Below are the code and all the weights of a small trained network. Each question names an input and a target symbol and asks about switching units off, where a switched-off unit gives its printed mean instead of its output.

import numpy as np


def w(rows, s, z=0):
    codes = np.array(rows[::2]) - 128.0
    scale = np.full(codes.shape[1], s)
    scale[-1] = z or s
    return codes * scale


def norm(h):
    return h / np.sqrt((h * h).mean(-1, keepdims=True) + 1e-5)


def f(y):
    return y / 2 * (1 + np.tanh(0.7978845608 * (y + 0.044715 * y**3)))


def softmax(a):
    e = np.exp(a - a.max(-1, keepdims=True))
    return e / e.sum(-1, keepdims=True)


def log_softmax(a):
    a = a - a.max(-1, keepdims=True)
    return a - np.log(np.exp(a).sum(-1, keepdims=True))


def net(x, mask):
    ids = ['βγδεζλμστφ'.index(c) for c in x.split()]
    T = len(ids)
    res = E[ids] + P[:T]
    u = 0
    for l in range(2):
        r = norm(res)
        for j in range(3):
            rows = slice(3 * j, 3 * j + 3)
            q, k, v = (r @ M[l][rows].T for M in (Q, K, V))
            z = softmax(np.where(np.tri(T) > 0, q @ k.T / 3**0.5, -1e9)) @ v
            o = O[l][rows]
            res = res + np.where(mask[u + j], z, o[:, -1]) @ o[:, :-1]
        u += 3
        y = f(norm(res) @ A[l][:, :-1].T + A[l][:, -1])
        res = res + np.where(mask[u : u + 8], y, B[l][:, -1]) @ B[l][:, :-1]
        u += 8
    return log_softmax(norm(res)[-1] @ U[:, :-1].T + U[:, -1])


Q, K, V, O, A, B = {}, {}, {}, {}, {}, {}
E = w([
[94,190,139,105,217],'β',
[122,244,22,111,108],'γ',
[188,155,54,131,178],'δ',
[195,153,174,137,127],'ε',
[91,108,102,86,113],'ζ',
[111,146,121,190,167],'λ',
[141,169,140,76,77],'μ',
[193,145,84,152,65],'σ',
[169,167,156,96,254],'τ',
[98,112,79,163,67],'φ',
],0.026)
P = w([
[22,172,28,254,240],'0',
[75,188,38,205,165],'1',
[106,126,45,165,146],'2',
[136,111,69,149,145],'3',
[144,90,90,119,118],'4',
[153,75,110,94,102],'5',
[138,82,142,70,72],'6',
[133,73,186,47,46],'7',
[144,58,219,18,36],'8',
[150,51,213,61,61],'9',
],0.0067)
Q[0] = w([
[129,53,166,191,41],'L0H1',
[124,76,216,131,227],'L0H1',
[122,124,125,59,149],'L0H1',
[24,118,120,243,227],'L0H2',
[157,219,134,9,248],'L0H2',
[233,177,210,169,36],'L0H2',
[100,205,58,172,237],'L0H3',
[154,30,177,231,98],'L0H3',
[5,64,146,182,193],'L0H3',
],0.014)
K[0] = w([
[114,89,184,157,74],'L0H1',
[138,137,171,154,235],'L0H1',
[149,88,102,64,152],'L0H1',
[23,170,127,236,162],'L0H2',
[145,201,181,42,182],'L0H2',
[104,108,210,146,3],'L0H2',
[52,163,56,129,111],'L0H3',
[186,230,97,140,198],'L0H3',
[51,189,158,188,210],'L0H3',
],0.017)
V[0] = w([
[45,149,87,180,146],'L0H1',
[27,42,1,37,131],'L0H1',
[205,143,219,65,84],'L0H1',
[195,86,77,182,40],'L0H2',
[47,105,122,164,134],'L0H2',
[21,84,86,211,58],'L0H2',
[122,132,98,41,134],'L0H3',
[174,57,132,104,164],'L0H3',
[63,111,77,216,139],'L0H3',
],0.0076)
O[0] = w([
[108,122,68,128,136,143],'L0H1',
[2,69,27,64,74,67],'L0H1',
[127,131,213,152,117,105],'L0H1',
[205,66,121,148,101,221],'L0H2',
[70,119,101,140,81,16],'L0H2',
[69,61,95,186,37,3],'L0H2',
[122,159,184,122,130,90],'L0H3',
[160,62,148,145,141,110],'L0H3',
[108,167,49,47,172,67],'L0H3',
],0.0075,0.0043)
A[0] = w([
[170,111,46,141,142,14],'L0N1',
[97,168,56,69,178,72],'L0N2',
[177,98,129,88,130,64],'L0N3',
[143,131,72,254,196,254],'L0N4',
[72,140,169,98,212,38],'L0N5',
[142,201,199,103,123,214],'L0N6',
[180,80,91,164,101,28],'L0N7',
[87,74,102,102,115,166],'L0N8',
],0.015,0.0027)
B[0] = w([
[191,160,138,52,66,169],'L0N1',
[253,28,175,164,172,220],'L0N2',
[77,107,126,111,115,152],'L0N3',
[171,33,28,32,119,204],'L0N4',
[35,180,108,10,79,144],'L0N5',
[135,15,64,99,146,254],'L0N6',
[95,192,151,23,81,161],'L0N7',
[90,6,178,91,158,180],'L0N8',
],0.013,0.0088)
Q[1] = w([
[112,130,103,167,136],'L1H1',
[156,92,116,157,117],'L1H1',
[139,104,120,153,177],'L1H1',
[164,122,150,76,91],'L1H2',
[111,119,121,151,163],'L1H2',
[174,5,152,93,86],'L1H2',
[170,81,157,100,146],'L1H3',
[133,173,103,166,120],'L1H3',
[162,146,164,40,128],'L1H3',
],0.024)
K[1] = w([
[87,117,67,155,177],'L1H1',
[148,109,131,44,87],'L1H1',
[98,126,160,36,188],'L1H1',
[80,175,202,160,165],'L1H2',
[154,138,61,128,104],'L1H2',
[3,96,244,69,205],'L1H2',
[120,83,244,57,68],'L1H3',
[146,104,75,163,196],'L1H3',
[131,86,199,221,65],'L1H3',
],0.015)
V[1] = w([
[193,113,120,224,169],'L1H1',
[134,106,50,208,201],'L1H1',
[18,45,142,123,178],'L1H1',
[217,194,123,112,44],'L1H2',
[62,196,180,2,182],'L1H2',
[111,197,108,133,213],'L1H2',
[76,92,175,54,90],'L1H3',
[56,73,154,90,249],'L1H3',
[204,196,156,65,165],'L1H3',
],0.017)
O[1] = w([
[140,73,92,172,200,141],'L1H1',
[115,107,147,182,213,157],'L1H1',
[20,119,168,150,155,86],'L1H1',
[62,196,109,216,167,2],'L1H2',
[120,138,186,52,227,155],'L1H2',
[71,150,153,45,139,49],'L1H2',
[143,119,114,218,85,210],'L1H3',
[64,88,91,204,254,153],'L1H3',
[116,228,132,116,157,115],'L1H3',
],0.014,0.0085)
A[1] = w([
[117,76,134,108,166,85],'L1N1',
[22,107,224,168,64,189],'L1N2',
[104,210,124,103,149,171],'L1N3',
[178,186,249,191,144,139],'L1N4',
[144,63,148,158,167,55],'L1N5',
[91,129,36,234,102,32],'L1N6',
[195,150,197,109,62,2],'L1N7',
[44,157,133,122,42,216],'L1N8',
],0.019,0.0026)
B[1] = w([
[110,108,147,75,157,212],'L1N1',
[255,146,148,145,160,155],'L1N2',
[89,181,98,106,157,139],'L1N3',
[177,144,191,180,153,175],'L1N4',
[87,94,99,135,93,255],'L1N5',
[27,221,180,118,102,194],'L1N6',
[89,148,103,66,102,211],'L1N7',
[195,63,189,104,158,160],'L1N8',
],0.028,0.0087)
U = w([
[64,149,146,172,118,76],'β',
[114,183,44,174,117,79],'γ',
[197,103,160,147,112,220],'δ',
[186,126,129,131,203,136],'ε',
[125,59,115,237,182,83],'ζ',
[73,97,10,84,102,255],'λ',
[65,105,156,166,66,113],'μ',
[193,176,118,76,29,63],'σ',
[92,114,158,71,166,59],'τ',
[142,16,139,123,67,125],'φ',
],0.012,0.0069)

Each question gives the input, a string of symbols that net reads in full, and the target symbol t.
The units are the heads (3 rows each of Q, K, V and O) and the neurons (one row each of A and B). Each row of codes is followed by its name. A weight is (code - 128) times the scale printed after its matrix; where a second scale follows, it is the last column's (O, A, B and U).
mask holds one flag per unit, layer by layer, with each layer's heads first. A switched-off unit (its flag False) gives its mean, the last column of its rows in O or B, instead of its output. The means were averaged over made-up inputs and are rounded, as every weight is.
A unit's drop is (log p(t) with every unit on - log p(t) with that unit switched off) / (log p(t) with every unit on - log p(t) with every unit switched off).
The circuit of an input: a set's keep is (log p(t) with only the set's units on - log p(t) with every unit switched off) / (log p(t) with every unit on - log p(t) with every unit switched off). Starting from the 12 units with the biggest drops (on a tie, the unit counted first), units are removed one at a time, each time the one whose removal leaves the highest keep (on an exact tie, the one counted first), for as long as the keep stays at least 0.8.
circuit, biggest first: the units of the circuit, biggest drop first
most important unit: the unit with the biggest drop
k most important neurons: the k neurons with the biggest drops, biggest first
top k neurons in layer l: the k neurons of layer l with the biggest drops, biggest first
which heads matter: for each layer, one digit per head in row order, 1 if its drop is at least 0.15 and else 0, layers parted by /
input ε σ ε, target σ: most important unit => L0N7
input ε γ ε ε φ ε σ ε δ, target σ: circuit, biggest first => [L0N7 L1H3 L0N6]
input φ ζ τ β ε γ γ ε γ, target ε: circuit, biggest first => [L0N2 L0H2 L1H3]
input γ σ ε μ, target σ: circuit, biggest first => [L0H2 L1H3 L1H2]
input ε ε β γ φ ε ε ε ε σ, target λ: circuit, biggest first => [L0H1 L0N2]
input σ γ ζ ε τ φ ε φ, target δ: 4 most important neurons => [L0N7 L1N2 L0N6 L0N4]
input ε ε ε β γ, target τ: circuit, biggest first => [L0N5 L1H2]
input σ β φ ε γ ε σ γ, target σ: which heads matter => 000 / 101
input ε ε ε ε ε ε φ, target μ: circuit, biggest first => [L1H2 L1N6]
input τ ε φ ε σ σ λ, target σ: circuit, biggest first => [L1H3 L1H1 L0N7]
input β φ φ μ ε μ δ φ, target δ: which heads matter => 010 / 100
input τ ζ λ ε, target λ: circuit, biggest first => [L0N2 L1N4]
input ζ ε φ γ φ φ γ, target φ: circuit, biggest first => [L1H3 L0H2]
input φ μ ε ε γ ε ε ε ε γ, target ε: which heads matter => 110 / 001
input γ λ δ λ ε, target ζ: most important unit => L0H2
input ε γ ε ε τ λ ε ε ε δ, target ε: circuit, biggest first => [L0H2 L1H3]
input φ φ μ σ σ, target σ: 2 most important neurons => [L0N1 L1N5]
input λ ε ε ε ε φ, target μ: 3 most important neurons => [L1N6 L0N6 L0N2]
input μ φ γ σ γ γ ε ε ε φ, target σ: which heads matter => 010 / 011
input γ δ ζ γ γ ε γ τ ε γ, target τ: most important unit => L0N2
input φ φ γ φ γ σ λ, target σ: 2 most important neurons => [L0N7 L0N6]
input δ μ ε ε φ σ σ ε γ ε, target σ: 3 most important neurons => [L0N7 L1N7 L0N6]
input β ε φ β λ, target λ: top 3 neurons in layer 0 => [L0N4 L0N2 L0N8]
input δ ε φ β σ μ, target σ: top 2 neurons in layer 1 => [L1N5 L1N1]
input ε φ φ ζ φ γ, target φ: 3 most important neurons => [L0N2 L0N8 L0N1]
